Below are the code and all the weights of a small trained network. Each question names an input and a class and asks about switching units off, where a switched-off unit gives its printed mean instead of its output.

import numpy as np


def w(rows, s, z=0):
    codes = np.array(rows[::2]) - 128.0
    scale = np.full(codes.shape[1], s)
    scale[-1] = z or s
    return codes * scale


def f(y):
    return y / 2 * (1 + np.tanh(0.7978845608 * (y + 0.044715 * y**3)))


def log_softmax(a):
    a = a - a.max(-1, keepdims=True)
    return a - np.log(np.exp(a).sum(-1, keepdims=True))


def net(x, mask):
    res = np.array(x, float).reshape(1, 4) / 4 @ E
    y = f(res @ A[0][:, :-1].T + A[0][:, -1])
    res = res + np.where(mask, y, B[0][:, -1]) @ B[0][:, :-1]
    return log_softmax(res[-1] @ U[:, :-1].T + U[:, -1])


A, B = {}, {}
E = w([
[50,182,167,19,135],'x0',
[170,53,61,61,30],'x1',
[201,244,75,92,150],'x2',
[112,170,143,187,106],'x3',
],0.011)
A[0] = w([
[89,108,103,57,216,214],'n0',
[163,75,156,252,133,144],'n1',
[217,69,111,142,54,176],'n2',
[90,127,188,207,188,181],'n3',
[61,97,139,229,185,179],'n4',
[78,158,183,144,160,108],'n5',
[105,5,92,74,140,204],'n6',
[108,101,183,204,205,187],'n7',
[215,73,61,99,93,195],'n8',
[204,190,126,105,151,185],'n9',
[212,102,67,154,72,170],'n10',
[84,141,134,98,2,253],'n11',
[70,159,182,196,120,166],'n12',
[72,99,181,105,145,178],'n13',
[204,104,111,130,85,183],'n14',
[211,103,35,163,53,151],'n15',
[78,244,128,90,182,196],'n16',
[98,191,130,142,142,203],'n17',
[32,106,170,32,69,176],'n18',
[167,213,114,104,185,84],'n19',
[111,246,183,111,143,210],'n20',
],0.0096,0.0044)
B[0] = w([
[180,140,190,81,138,188],'n0',
[133,55,113,204,102,221],'n1',
[153,119,95,104,180,219],'n2',
[108,116,181,189,137,217],'n3',
[120,65,173,185,145,215],'n4',
[100,153,171,124,168,180],'n5',
[214,34,114,77,142,216],'n6',
[130,95,158,173,139,214],'n7',
[134,129,92,88,191,231],'n8',
[195,165,96,145,107,207],'n9',
[127,131,46,152,174,216],'n10',
[72,98,103,94,120,208],'n11',
[88,118,162,170,152,195],'n12',
[116,104,194,90,146,179],'n13',
[122,131,39,110,153,192],'n14',
[127,142,62,143,178,232],'n15',
[158,236,162,124,90,245],'n16',
[115,176,177,164,96,187],'n17',
[99,111,160,54,94,222],'n18',
[214,192,132,146,106,202],'n19',
[137,254,169,136,88,236],'n20',
],0.0098,0.012)
U = w([
[74,144,211,140,222,7],'0',
[101,51,146,212,102,214],'1',
[204,194,149,142,67,63],'2',
[148,115,38,123,254,170],'3',
[140,73,162,25,109,175],'4',
[19,165,145,94,37,141],'5',
],0.01,0.0013)

Each question gives the input, the list of numbers given to net, and the class t.
The units are the neurons (one row each of A and B). Each row of codes is followed by its name. A weight is (code - 128) times the scale printed after its matrix; where a second scale follows, it is the last column's (A, B and U).
mask holds one flag per neuron, in row order. A switched-off neuron (its flag False) gives its mean, the last column of its row in B, instead of its output. The means were averaged over made-up inputs and are rounded, as every weight is.
A unit's drop is (log p(t) with every unit on - log p(t) with that unit switched off) / (log p(t) with every unit on - log p(t) with every unit switched off).
The circuit of an input: a set's keep is (log p(t) with only the set's units on - log p(t) with every unit switched off) / (log p(t) with every unit on - log p(t) with every unit switched off). Starting from the 12 units with the biggest drops (on a tie, the unit counted first), units are removed one at a time, each time the one whose removal leaves the highest keep (on an exact tie, the one counted first), for as long as the keep stays at least 0.8.
circuit, biggest first: the units of the circuit, biggest drop first
top k neurons: the k neurons with the biggest drops, biggest first
drop when u is switched off: that unit's drop, to one decimal
input [-5,-3,7,-4], class 2: top 2 neurons -> n19, n9
input [-2,1,-8,-6], class 4: circuit, biggest first -> n6
input [-5,-7,3,5], class 1: circuit, biggest first -> n1, n4
input [-1,2,-6,-1], class 4: circuit, biggest first -> n6, n18
input [4,4,-4,6], class 4: top 2 neurons -> n20, n16
input [8,-3,-2,5], class 5: top 3 neurons -> n18, n20, n16
input [8,8,5,7], class 5: top 2 neurons -> n11, n18
input [2,1,0,3], class 5: drop when n6 is switched off -> 0.1
input [-2,8,-1,8], class 3: drop when n2 is switched off -> 0.0
input [-4,-6,2,-6], class 2: drop when n11 is switched off -> 0.2
input [2,5,6,4], class 3: drop when n10 is switched off -> 0.1
input [0,2,-1,8], class 1: top 2 neurons -> n16, n20
